Here is a tiny trained network, its code and every weight. The questions are about switching its units off for an input and a class, where a switched-off unit gives its printed mean instead of its output.

import numpy as np


def w(rows, s, z=0):
    codes = np.array(rows[::2]) - 128.0
    scale = np.full(codes.shape[1], s)
    scale[-1] = z or s
    return codes * scale


def f(y):
    return np.maximum(y, 0)


def log_softmax(a):
    a = a - a.max(-1, keepdims=True)
    return a - np.log(np.exp(a).sum(-1, keepdims=True))


def net(x, mask):
    res = np.array(x, float).reshape(1, 7) / 4 @ E
    y = f(res @ A[0][:, :-1].T + A[0][:, -1])
    res = res + np.where(mask, y, B[0][:, -1]) @ B[0][:, :-1]
    return log_softmax(res[-1] @ U[:, :-1].T + U[:, -1])


A, B = {}, {}
E = w([
[156,189,111,111,196,245],'x0',
[74,31,49,100,193,140],'x1',
[128,96,112,60,29,158],'x2',
[130,139,107,138,121,123],'x3',
[119,132,130,122,128,125],'x4',
[123,120,138,128,132,136],'x5',
[135,130,119,129,126,125],'x6',
],0.012)
A[0] = w([
[136,139,111,106,165,151,108],'neuron 0',
[123,147,124,78,176,120,136],'neuron 1',
[135,138,161,147,126,143,97],'neuron 2',
[155,179,167,182,116,150,43],'neuron 3',
[113,105,116,175,131,184,112],'neuron 4',
[168,174,133,89,126,221,4],'neuron 5',
[80,77,132,194,118,28,106],'neuron 6',
[127,136,148,117,78,114,129],'neuron 7',
[127,114,166,155,4,128,138],'neuron 8',
[125,126,96,132,169,158,118],'neuron 9',
[137,84,79,90,150,110,116],'neuron 10',
[180,168,172,149,140,104,157],'neuron 11',
[134,173,113,109,125,192,151],'neuron 12',
[173,197,192,145,110,130,139],'neuron 13',
[151,150,155,109,92,102,115],'neuron 14',
[130,165,166,167,125,151,52],'neuron 15',
[97,133,78,130,218,165,117],'neuron 16',
[147,137,146,169,166,86,94],'neuron 17',
[139,152,151,147,123,136,160],'neuron 18',
[131,94,115,91,95,178,156],'neuron 19',
[132,106,108,60,80,178,49],'neuron 20',
[109,114,145,131,165,191,99],'neuron 21',
[93,104,123,157,140,59,32],'neuron 22',
[120,130,105,181,65,122,110],'neuron 23',
],0.013,0.011)
B[0] = w([
[152,112,165,89,128,108,171],'neuron 0',
[145,127,127,93,142,88,170],'neuron 1',
[120,149,123,134,158,175,148],'neuron 2',
[102,125,80,118,234,174,178],'neuron 3',
[173,167,148,93,164,123,159],'neuron 4',
[53,55,82,233,27,83,193],'neuron 5',
[57,58,66,229,142,236,249],'neuron 6',
[184,152,194,120,141,91,187],'neuron 7',
[206,204,213,18,82,38,255],'neuron 8',
[180,200,138,57,155,109,185],'neuron 9',
[68,102,120,188,126,171,192],'neuron 10',
[44,108,99,225,86,112,216],'neuron 11',
[106,76,118,135,178,198,219],'neuron 12',
[58,45,60,198,121,172,245],'neuron 13',
[199,136,128,74,135,126,186],'neuron 14',
[169,128,126,88,217,188,157],'neuron 15',
[187,208,167,32,152,88,238],'neuron 16',
[71,71,133,199,85,133,170],'neuron 17',
[72,92,116,124,76,110,183],'neuron 18',
[13,124,162,183,60,99,205],'neuron 19',
[72,58,40,229,227,255,178],'neuron 20',
[166,127,135,130,129,103,180],'neuron 21',
[146,116,84,83,245,149,168],'neuron 22',
[114,163,137,108,161,70,168],'neuron 23',
],0.0067,0.012)
U = w([
[50,111,136,178,53,92,208],'0',
[93,124,120,155,202,156,208],'1',
[255,200,201,66,115,54,7],'2',
],0.01,0.0016)

Each question gives the input, the list of numbers given to net, and the class t.
The units are the neurons (one row each of A and B). Each row of codes is followed by its name. A weight is (code - 128) times the scale printed after its matrix; where a second scale follows, it is the last column's (A, B and U).
mask holds one flag per neuron, in row order. A switched-off neuron (its flag False) gives its mean, the last column of its row in B, instead of its output. The means were averaged over made-up inputs and are rounded, as every weight is.
A unit's drop is (log p(t) with every unit on - log p(t) with that unit switched off) / (log p(t) with every unit on - log p(t) with every unit switched off).
most important unit: the unit with the biggest drop
k most important neurons: the k neurons with the biggest drops, biggest first
drop of u: that unit's drop, to one decimal
input [7,3,0,-6,-8,-7,-7], class 2: most important unit : neuron 16
input [7,-3,5,6,-1,2,2], class 0: 2 most important neurons : [neuron 5; neuron 19]
input [-7,0,1,-8,0,4,2], class 2: 2 most important neurons : [neuron 8; neuron 13]
input [-4,2,0,2,-3,-8,-5], class 1: 2 most important neurons : [neuron 5; neuron 19]
input [-5,1,-4,1,-5,-6,6], class 1: 3 most important neurons : [neuron 22; neuron 5; neuron 19]
input [-1,-3,5,-8,-6,8,3], class 2: 2 most important neurons : [neuron 8; neuron 6]
input [6,-4,6,-3,-4,4,3], class 0: 2 most important neurons : [neuron 5; neuron 19]
input [8,-8,3,2,-3,4,-5], class 0: 2 most important neurons : [neuron 5; neuron 11]
input [7,5,-3,-6,-6,1,7], class 2: drop of neuron 16 : 0.1
input [-8,-1,6,-4,-5,-2,-2], class 2: drop of neuron 8 : 0.8
input [6,-3,4,-6,-8,-2,7], class 0: drop of neuron 11 : 0.0
